Below is a small trained network, with its code and all its weights. Each question gives an input and a target symbol and asks what happens when units are switched off, that is, made to give their printed mean instead of their output.

import numpy as np


def w(rows, s, z=0):
    codes = np.array(rows[::2]) - 128.0
    scale = np.full(codes.shape[1], s)
    scale[-1] = z or s
    return codes * scale


def norm(h):
    return h / np.sqrt((h * h).mean(-1, keepdims=True) + 1e-5)


def f(y):
    return y / 2 * (1 + np.tanh(0.7978845608 * (y + 0.044715 * y**3)))


def softmax(a):
    e = np.exp(a - a.max(-1, keepdims=True))
    return e / e.sum(-1, keepdims=True)


def log_softmax(a):
    a = a - a.max(-1, keepdims=True)
    return a - np.log(np.exp(a).sum(-1, keepdims=True))


def net(x, mask):
    ids = ['βδεηλμπφ'.index(c) for c in x.split()]
    T = len(ids)
    res = E[ids] + P[:T]
    r = norm(res)
    for j in range(2):
        rows = slice(4 * j, 4 * j + 4)
        q, k, v = (r @ M[0][rows].T for M in (Q, K, V))
        z = softmax(np.where(np.tri(T) > 0, q @ k.T / 4**0.5, -1e9)) @ v
        o = O[0][rows]
        res = res + np.where(mask[j], z, o[:, -1]) @ o[:, :-1]
    y = f(norm(res) @ A[0][:, :-1].T + A[0][:, -1])
    res = res + np.where(mask[2:18], y, B[0][:, -1]) @ B[0][:, :-1]
    return log_softmax(norm(res)[-1] @ U[:, :-1].T + U[:, -1])


Q, K, V, O, A, B = {}, {}, {}, {}, {}, {}
E = w([
[162,131,170,44,93,114,118,102,119,122],'β',
[114,176,125,132,255,118,93,136,147,145],'δ',
[120,161,185,140,133,132,126,172,28,203],'ε',
[174,69,125,38,187,138,124,192,150,149],'η',
[173,133,142,79,102,202,77,101,114,79],'λ',
[179,141,78,94,75,162,76,111,92,166],'μ',
[74,151,147,80,88,137,128,83,185,102],'π',
[69,123,106,76,93,148,85,127,136,125],'φ',
],0.013)
P = w([
[61,73,72,72,168,68,80,38,1,35],'0',
[94,65,157,122,113,93,8,47,109,153],'1',
[93,76,120,106,142,172,112,16,112,152],'2',
[113,143,69,85,89,53,97,129,65,27],'3',
[123,103,157,143,83,116,17,112,151,126],'4',
[81,151,60,98,140,182,178,75,92,106],'5',
[111,187,68,86,91,88,135,158,78,24],'6',
[129,129,182,172,87,186,47,119,204,167],'7',
[111,174,88,127,129,237,204,97,151,148],'8',
[136,231,87,114,90,115,133,209,116,30],'9',
[148,170,187,171,75,172,52,188,215,136],'10',
[119,192,101,120,116,238,195,151,156,141],'11',
[129,240,73,112,73,146,173,195,123,50],'12',
],0.0066)
Q[0] = w([
[127,2,103,186,137,16,184,61,93,105],'h0',
[151,236,54,74,122,95,193,202,70,33],'h0',
[153,131,146,181,80,16,34,204,148,62],'h0',
[166,114,177,120,112,110,94,133,157,176],'h0',
[126,68,159,203,148,38,154,156,128,132],'h1',
[126,52,141,215,198,65,197,170,143,154],'h1',
[98,113,148,102,135,154,118,89,126,167],'h1',
[115,83,123,145,163,105,217,149,92,151],'h1',
],0.0099)
K[0] = w([
[115,31,119,147,137,60,95,77,83,120],'h0',
[160,132,173,179,91,94,36,208,188,129],'h0',
[118,46,178,165,140,177,108,47,169,216],'h0',
[144,118,117,123,170,191,162,124,112,147],'h0',
[91,85,106,139,86,121,119,53,130,126],'h1',
[131,108,91,106,95,115,90,7,96,84],'h1',
[92,133,112,126,127,120,186,152,121,111],'h1',
[137,83,128,118,81,85,101,72,109,91],'h1',
],0.012)
V[0] = w([
[107,148,118,212,160,186,121,50,112,46],'h0',
[15,167,89,134,2,116,88,140,176,134],'h0',
[53,72,128,130,192,179,104,240,53,107],'h0',
[68,188,205,141,156,57,161,87,179,111],'h0',
[116,246,59,153,164,96,83,65,164,174],'h1',
[81,186,194,149,95,169,124,161,49,150],'h1',
[103,88,142,119,209,63,173,174,143,181],'h1',
[81,111,170,92,141,192,123,170,146,62],'h1',
],0.0077)
O[0] = w([
[121,108,88,73,100,81,189,129,104,184,136],'h0',
[223,67,162,137,130,115,138,177,182,178,254],'h0',
[79,134,127,107,116,95,99,255,136,120,161],'h0',
[140,142,243,24,184,134,135,110,93,212,7],'h0',
[122,204,78,120,171,197,217,121,104,117,164],'h1',
[89,32,167,144,189,128,186,117,70,86,212],'h1',
[80,141,169,70,119,147,155,214,158,123,161],'h1',
[73,100,114,168,181,101,63,93,186,132,225],'h1',
],0.0082,0.0034)
A[0] = w([
[210,66,81,67,142,159,125,172,86,176,68],'n0',
[65,145,70,209,74,138,119,155,106,26,232],'n1',
[160,129,95,209,64,110,184,69,130,192,24],'n2',
[153,128,71,146,113,99,158,172,186,96,163],'n3',
[167,152,133,77,7,157,200,151,131,76,189],'n4',
[167,187,135,133,77,205,232,135,186,151,2],'n5',
[151,238,153,189,36,76,116,152,95,212,59],'n6',
[156,168,93,34,128,171,104,133,253,87,126],'n7',
[142,202,124,132,138,25,115,83,158,101,188],'n8',
[140,90,138,116,77,96,98,225,131,155,88],'n9',
[77,124,205,140,128,198,158,147,194,127,122],'n10',
[132,136,122,163,109,173,89,246,113,101,184],'n11',
[174,143,93,196,223,68,78,132,88,159,59],'n12',
[138,156,209,203,118,88,178,163,46,103,162],'n13',
[71,154,111,143,181,130,176,184,81,76,91],'n14',
[68,169,195,68,156,117,154,128,133,179,182],'n15',
],0.0076,0.0033)
B[0] = w([
[44,160,87,94,140,55,110,190,93,87,162],'n0',
[110,158,210,108,191,113,206,103,156,230,255],'n1',
[121,106,142,84,58,166,183,171,92,139,136],'n2',
[95,88,123,77,158,171,135,133,180,161,172],'n3',
[36,119,144,126,172,155,110,151,170,185,177],'n4',
[137,169,203,135,195,110,42,70,127,184,150],'n5',
[28,47,115,41,137,116,117,131,94,110,130],'n6',
[156,54,44,150,128,158,90,102,146,83,215],'n7',
[174,95,129,81,155,175,177,133,156,199,151],'n8',
[159,57,117,121,148,191,139,123,119,101,163],'n9',
[176,153,118,130,106,45,127,156,75,16,157],'n10',
[154,110,172,159,161,182,174,178,137,153,199],'n11',
[2,129,123,99,163,122,86,168,73,139,144],'n12',
[150,56,117,139,101,203,116,75,171,120,147],'n13',
[120,118,132,142,106,158,157,73,91,176,170],'n14',
[177,135,105,156,68,179,179,141,149,95,164],'n15',
],0.0072,0.0085)
U = w([
[15,56,81,61,152,104,104,88,129,164,221],'β',
[211,101,110,200,86,202,217,109,215,117,250],'δ',
[138,124,95,186,148,143,29,23,86,20,63],'ε',
[98,54,216,177,96,145,185,165,71,91,67],'η',
[143,65,76,134,85,116,77,234,209,80,91],'λ',
[231,146,191,58,104,50,132,128,134,172,33],'μ',
[78,255,147,128,204,130,93,172,170,131,101],'π',
[140,196,43,116,16,142,167,176,74,73,114],'φ',
],0.0046,0.0027)

Each question gives the input, a string of symbols that net reads in full, and the target symbol t.
The units are the heads (4 rows each of Q, K, V and O) and the neurons (one row each of A and B). Each row of codes is followed by its name. A weight is (code - 128) times the scale printed after its matrix; where a second scale follows, it is the last column's (O, A, B and U).
mask holds one flag per unit, heads first, then neurons. A switched-off unit (its flag False) gives its mean, the last column of its rows in O or B, instead of its output. The means were averaged over made-up inputs and are rounded, as every weight is.
A unit's drop is (log p(t) with every unit on - log p(t) with that unit switched off) / (log p(t) with every unit on - log p(t) with every unit switched off).
The circuit of an input: a set's keep is (log p(t) with only the set's units on - log p(t) with every unit switched off) / (log p(t) with every unit on - log p(t) with every unit switched off). Starting from the 12 units with the biggest drops (on a tie, the unit counted first), units are removed one at a time, each time the one whose removal leaves the highest keep (on an exact tie, the one counted first), for as long as the keep stays at least 0.8.
circuit, biggest first: the units of the circuit, biggest drop first
top k neurons: the k neurons with the biggest drops, biggest first
which heads matter: for each layer, one digit per head in row order, 1 if its drop is at least 0.15 and else 0, layers parted by /
input ε μ λ μ λ π η φ β φ η δ, target λ: circuit, biggest first : (h0, n1)
input ε λ δ λ δ λ β π ε λ μ, target η: which heads matter : 01
input λ φ η μ λ π π λ μ δ δ λ μ, target π: circuit, biggest first : (h1, n5)
input λ φ μ λ μ λ ε, target δ: which heads matter : 10
input η λ η λ λ β δ δ μ δ ε μ, target φ: circuit, biggest first : (h0, n1, n15)
input β μ μ μ η β β, target λ: which heads matter : 01
input μ λ φ β φ π β λ η, target ε: top neuron : (n1)
input β η η λ π φ φ δ β, target π: top 3 neurons : (n5, n4, n0)
input β β λ, target ε: which heads matter : 00
input π δ η ε η φ λ π, target λ: which heads matter : 00
input π λ π β β λ β, target ε: which heads matter : 10
input λ λ δ μ ε π η μ φ β μ λ, target ε: circuit, biggest first : (h0, n1, n10)
input β φ φ β π δ η λ λ, target π: circuit, biggest first : (h0, n1)
input μ φ η δ ε δ μ λ π φ ε π β, target η: circuit, biggest first : (h1)
input π λ ε λ β, target η: which heads matter : 11
input ε φ β λ η π φ μ μ μ λ δ ε, target β: which heads matter : 00
input φ π η, target λ: which heads matter : 10
input β λ φ ε β ε δ β δ λ λ, target π: which heads matter : 01
input β φ λ η β β π β δ η φ, target φ: which heads matter : 10
input δ λ μ, target φ: which heads matter : 10
input η δ ε λ ε π μ η λ λ μ, target β: circuit, biggest first : (n6)
input π π λ δ η β π, target π: circuit, biggest first : (h0, n1)
input ε λ π δ μ η, target φ: top 2 neurons : (n15, n1)
input β π β ε ε, target ε: top 2 neurons : (n1, n11)
